Here is a tiny trained network, its code and every weight. The questions are about switching its units off for an input and a class, where a switched-off unit gives its printed mean instead of its output.

import numpy as np


def w(rows, s, z=0):
    codes = np.array(rows[::2]) - 128.0
    scale = np.full(codes.shape[1], s)
    scale[-1] = z or s
    return codes * scale


def f(y):
    return y / 2 * (1 + np.tanh(0.7978845608 * (y + 0.044715 * y**3)))


def log_softmax(a):
    a = a - a.max(-1, keepdims=True)
    return a - np.log(np.exp(a).sum(-1, keepdims=True))


def net(x, mask):
    res = np.array(x, float).reshape(1, 8) / 4 @ E
    y = f(res @ A[0][:, :-1].T + A[0][:, -1])
    res = res + np.where(mask, y, B[0][:, -1]) @ B[0][:, :-1]
    return log_softmax(res[-1] @ U[:, :-1].T + U[:, -1])


A, B = {}, {}
E = w([
[203,110,189,170,35,5],'x0',
[219,130,126,107,129,107],'x1',
[1,130,177,97,112,132],'x2',
[52,216,39,187,131,130],'x3',
[19,185,163,177,130,23],'x4',
[152,222,193,136,92,107],'x5',
[164,176,45,86,53,168],'x6',
[131,71,129,212,72,192],'x7',
],0.0076)
A[0] = w([
[183,99,132,167,86,108,167],'N0',
[141,159,23,109,106,218,135],'N1',
[92,83,115,140,170,135,156],'N2',
[156,116,102,157,129,92,89],'N3',
[154,156,76,117,140,192,116],'N4',
[136,96,133,122,166,163,205],'N5',
[118,99,89,97,121,152,67],'N6',
[110,138,167,125,104,58,82],'N7',
[175,135,122,168,105,111,56],'N8',
[139,120,140,99,82,126,255],'N9',
[63,140,92,161,113,121,108],'N10',
[100,116,106,93,170,165,242],'N11',
[48,133,148,132,149,173,151],'N12',
[123,156,79,106,132,39,135],'N13',
[166,130,147,157,67,126,250],'N14',
[101,59,106,183,77,135,118],'N15',
[56,144,88,79,169,102,134],'N16',
[132,161,58,123,88,185,124],'N17',
[134,51,140,105,148,211,123],'N18',
[155,150,169,104,220,133,183],'N19',
[99,89,97,201,97,144,42],'N20',
[87,113,157,104,251,114,104],'N21',
],0.014,0.003)
B[0] = w([
[106,230,178,178,78,51,183],'N0',
[208,75,28,70,146,233,247],'N1',
[116,145,75,198,169,86,175],'N2',
[101,115,77,111,75,86,147],'N3',
[221,128,86,125,126,133,203],'N4',
[134,106,97,94,165,34,179],'N5',
[145,86,75,142,117,138,161],'N6',
[126,63,142,91,158,123,180],'N7',
[135,236,106,120,72,64,156],'N8',
[133,57,190,159,64,81,162],'N9',
[15,190,126,91,79,171,183],'N10',
[93,119,31,142,89,155,205],'N11',
[25,215,127,217,115,78,207],'N12',
[125,51,157,88,225,84,181],'N13',
[207,166,190,204,97,48,179],'N14',
[25,102,169,172,172,87,171],'N15',
[74,223,104,202,129,127,206],'N16',
[150,94,37,77,165,198,200],'N17',
[181,5,139,151,255,33,219],'N18',
[95,92,41,147,151,8,188],'N19',
[27,150,54,175,147,99,163],'N20',
[156,109,55,109,156,26,212],'N21',
],0.0069,0.014)
U = w([
[67,158,168,182,98,55,179],'0',
[168,30,254,71,126,84,208],'1',
[157,39,89,98,184,102,207],'2',
[187,191,138,107,73,162,4],'3',
[62,124,121,99,141,199,19],'4',
],0.0099,0.0035)

Each question gives the input, the list of numbers given to net, and the class t.
The units are the neurons (one row each of A and B). Each row of codes is followed by its name. A weight is (code - 128) times the scale printed after its matrix; where a second scale follows, it is the last column's (A, B and U).
mask holds one flag per neuron, in row order. A switched-off neuron (its flag False) gives its mean, the last column of its row in B, instead of its output. The means were averaged over made-up inputs and are rounded, as every weight is.
A unit's drop is (log p(t) with every unit on - log p(t) with that unit switched off) / (log p(t) with every unit on - log p(t) with every unit switched off).
The circuit of an input: a set's keep is (log p(t) with only the set's units on - log p(t) with every unit switched off) / (log p(t) with every unit on - log p(t) with every unit switched off). Starting from the 12 units with the biggest drops (on a tie, the unit counted first), units are removed one at a time, each time the one whose removal leaves the highest keep (on an exact tie, the one counted first), for as long as the keep stays at least 0.8.
units of the circuit, in order: the units of the circuit, biggest drop first
most important unit: the unit with the biggest drop
k most important neurons: the k neurons with the biggest drops, biggest first
drop of u: that unit's drop, to one decimal
input [3,-7,5,0,-4,-4,5,-7], class 4: units of the circuit, in order	N18; N21; N19
input [-2,6,0,7,1,3,4,2], class 3: units of the circuit, in order	N18; N19
input [7,8,-2,7,8,-7,-7,-8], class 2: units of the circuit, in order	N13
input [4,8,0,4,-6,-1,8,7], class 3: 3 most important neurons	N0; N8; N14
input [-7,2,-3,-1,8,1,-8,-7], class 0: 3 most important neurons	N16; N1; N12
input [2,4,7,-3,2,6,-3,4], class 1: 2 most important neurons	N16; N7
input [-6,-3,-3,-4,5,3,-7,3], class 0: 3 most important neurons	N1; N12; N17
input [8,-4,8,8,-5,-6,1,0], class 0: 2 most important neurons	N1; N15
input [8,-5,0,-7,1,5,-4,0], class 1: 2 most important neurons	N7; N12
input [-2,7,-8,-5,2,7,-1,7], class 0: 2 most important neurons	N1; N0
input [4,4,-8,-6,-6,-5,-8,6], class 1: 3 most important neurons	N18; N12; N16
input [7,-8,0,-8,-6,-1,1,7], class 0: 4 most important neurons	N0; N1; N15; N20
input [3,1,-6,-6,-5,-2,-3,5], class 1: drop of N18	0.2
input [4,5,-5,-4,-6,1,0,-2], class 0: most important unit	N0
input [-1,6,-5,3,-1,6,3,-1], class 3: drop of N11	0.0
input [2,7,-2,-1,-4,4,1,6], class 3: drop of N19	0.1
